Here is a tiny trained network, its code and every weight. The questions are about switching its units off for an input and a class, where a switched-off unit gives its printed mean instead of its output.

import numpy as np


def w(rows, s, z=0):
    codes = np.array(rows[::2]) - 128.0
    scale = np.full(codes.shape[1], s)
    scale[-1] = z or s
    return codes * scale


def norm(h):
    return h / np.sqrt((h * h).mean(-1, keepdims=True) + 1e-5)


def f(y):
    return y / 2 * (1 + np.tanh(0.7978845608 * (y + 0.044715 * y**3)))


def log_softmax(a):
    a = a - a.max(-1, keepdims=True)
    return a - np.log(np.exp(a).sum(-1, keepdims=True))


def net(x, mask):
    res = np.array(x, float).reshape(1, 2) / 4 @ E
    u = 0
    for l in range(2):
        y = f(norm(res) @ A[l][:, :-1].T + A[l][:, -1])
        res = res + np.where(mask[u : u + 7], y, B[l][:, -1]) @ B[l][:, :-1]
        u += 7
    return log_softmax(norm(res)[-1] @ U[:, :-1].T + U[:, -1])


A, B = {}, {}
E = w([
[180,95,43,150,154],'x0',
[204,121,233,103,1],'x1',
],0.011)
A[0] = w([
[133,174,2,127,100,255],'0.n0',
[141,51,52,196,161,87],'0.n1',
[56,103,162,149,151,251],'0.n2',
[147,248,237,137,2,166],'0.n3',
[157,85,110,162,152,14],'0.n4',
[190,95,53,126,145,204],'0.n5',
[37,181,121,192,86,174],'0.n6',
],0.0079,0.003)
B[0] = w([
[120,216,193,111,88,186],'0.n0',
[177,146,162,150,99,175],'0.n1',
[190,192,130,110,241,179],'0.n2',
[172,58,133,143,174,254],'0.n3',
[113,164,106,180,167,125],'0.n4',
[99,233,195,195,2,176],'0.n5',
[90,177,130,11,153,163],'0.n6',
],0.0077,0.0089)
A[1] = w([
[97,186,182,121,207,214],'1.n0',
[148,129,218,48,106,225],'1.n1',
[161,140,50,161,194,250],'1.n2',
[53,100,190,2,225,89],'1.n3',
[254,128,32,220,90,252],'1.n4',
[96,140,171,141,97,222],'1.n5',
[69,208,138,155,228,252],'1.n6',
],0.0098,0.0032)
B[1] = w([
[137,60,1,145,211,213],'1.n0',
[119,40,66,96,124,204],'1.n1',
[145,173,159,86,56,173],'1.n2',
[88,117,167,53,178,208],'1.n3',
[143,128,199,63,112,198],'1.n4',
[96,113,81,82,203,155],'1.n5',
[166,121,54,109,177,245],'1.n6',
],0.0089,0.011)
U = w([
[71,125,136,254,124,3],'0',
[91,101,118,72,227,253],'1',
[144,36,218,90,117,253],'2',
[50,112,161,188,133,3],'3',
[116,143,221,148,70,124],'4',
[131,141,40,235,196,28],'5',
[123,172,155,128,152,11],'6',
],0.0094,0.0032)

Each question gives the input, the list of numbers given to net, and the class t.
The units are the neurons (one row each of A and B). Each row of codes is followed by its name. A weight is (code - 128) times the scale printed after its matrix; where a second scale follows, it is the last column's (A, B and U).
mask holds one flag per neuron, layer by layer. A switched-off neuron (its flag False) gives its mean, the last column of its row in B, instead of its output. The means were averaged over made-up inputs and are rounded, as every weight is.
A unit's drop is (log p(t) with every unit on - log p(t) with that unit switched off) / (log p(t) with every unit on - log p(t) with every unit switched off).
The circuit of an input: a set's keep is (log p(t) with only the set's units on - log p(t) with every unit switched off) / (log p(t) with every unit on - log p(t) with every unit switched off). Starting from the 12 units with the biggest drops (on a tie, the unit counted first), units are removed one at a time, each time the one whose removal leaves the highest keep (on an exact tie, the one counted first), for as long as the keep stays at least 0.8.
circuit, biggest first: the units of the circuit, biggest drop first
k most important neurons: the k neurons with the biggest drops, biggest first
k most important neurons of layer l: the k neurons of layer l with the biggest drops, biggest first
drop of u: that unit's drop, to one decimal
input [7,4], class 4: circuit, biggest first	[0.n5; 1.n0; 1.n6]
input [4,-3], class 6: 4 most important neurons	[0.n1; 1.n4; 1.n1; 0.n6]
input [7,-3], class 6: most important neuron	[0.n0]
input [8,-7], class 6: 3 most important neurons of layer 1	[1.n2; 1.n4; 1.n1]
input [5,-4], class 6: 2 most important neurons	[1.n4; 0.n1]
input [7,-6], class 6: 3 most important neurons of layer 1	[1.n2; 1.n4; 1.n1]
input [6,-5], class 6: 3 most important neurons of layer 1	[1.n4; 1.n2; 1.n1]
input [7,-5], class 6: 2 most important neurons	[1.n4; 1.n2]
input [6,-3], class 6: 3 most important neurons of layer 0	[0.n0; 0.n3; 0.n5]
input [6,3], class 4: 2 most important neurons of layer 0	[0.n5; 0.n3]
input [7,5], class 4: 2 most important neurons of layer 1	[1.n0; 1.n6]
input [3,-1], class 6: 3 most important neurons of layer 0	[0.n0; 0.n3; 0.n4]
input [5,3], class 4: drop of 0.n5	0.2
input [3,-2], class 6: drop of 0.n1	0.4
input [8,1], class 4: drop of 1.n5	0.0
input [1,-5], class 5: drop of 0.n3	0.1
input [6,1], class 4: most important neuron	[0.n5]
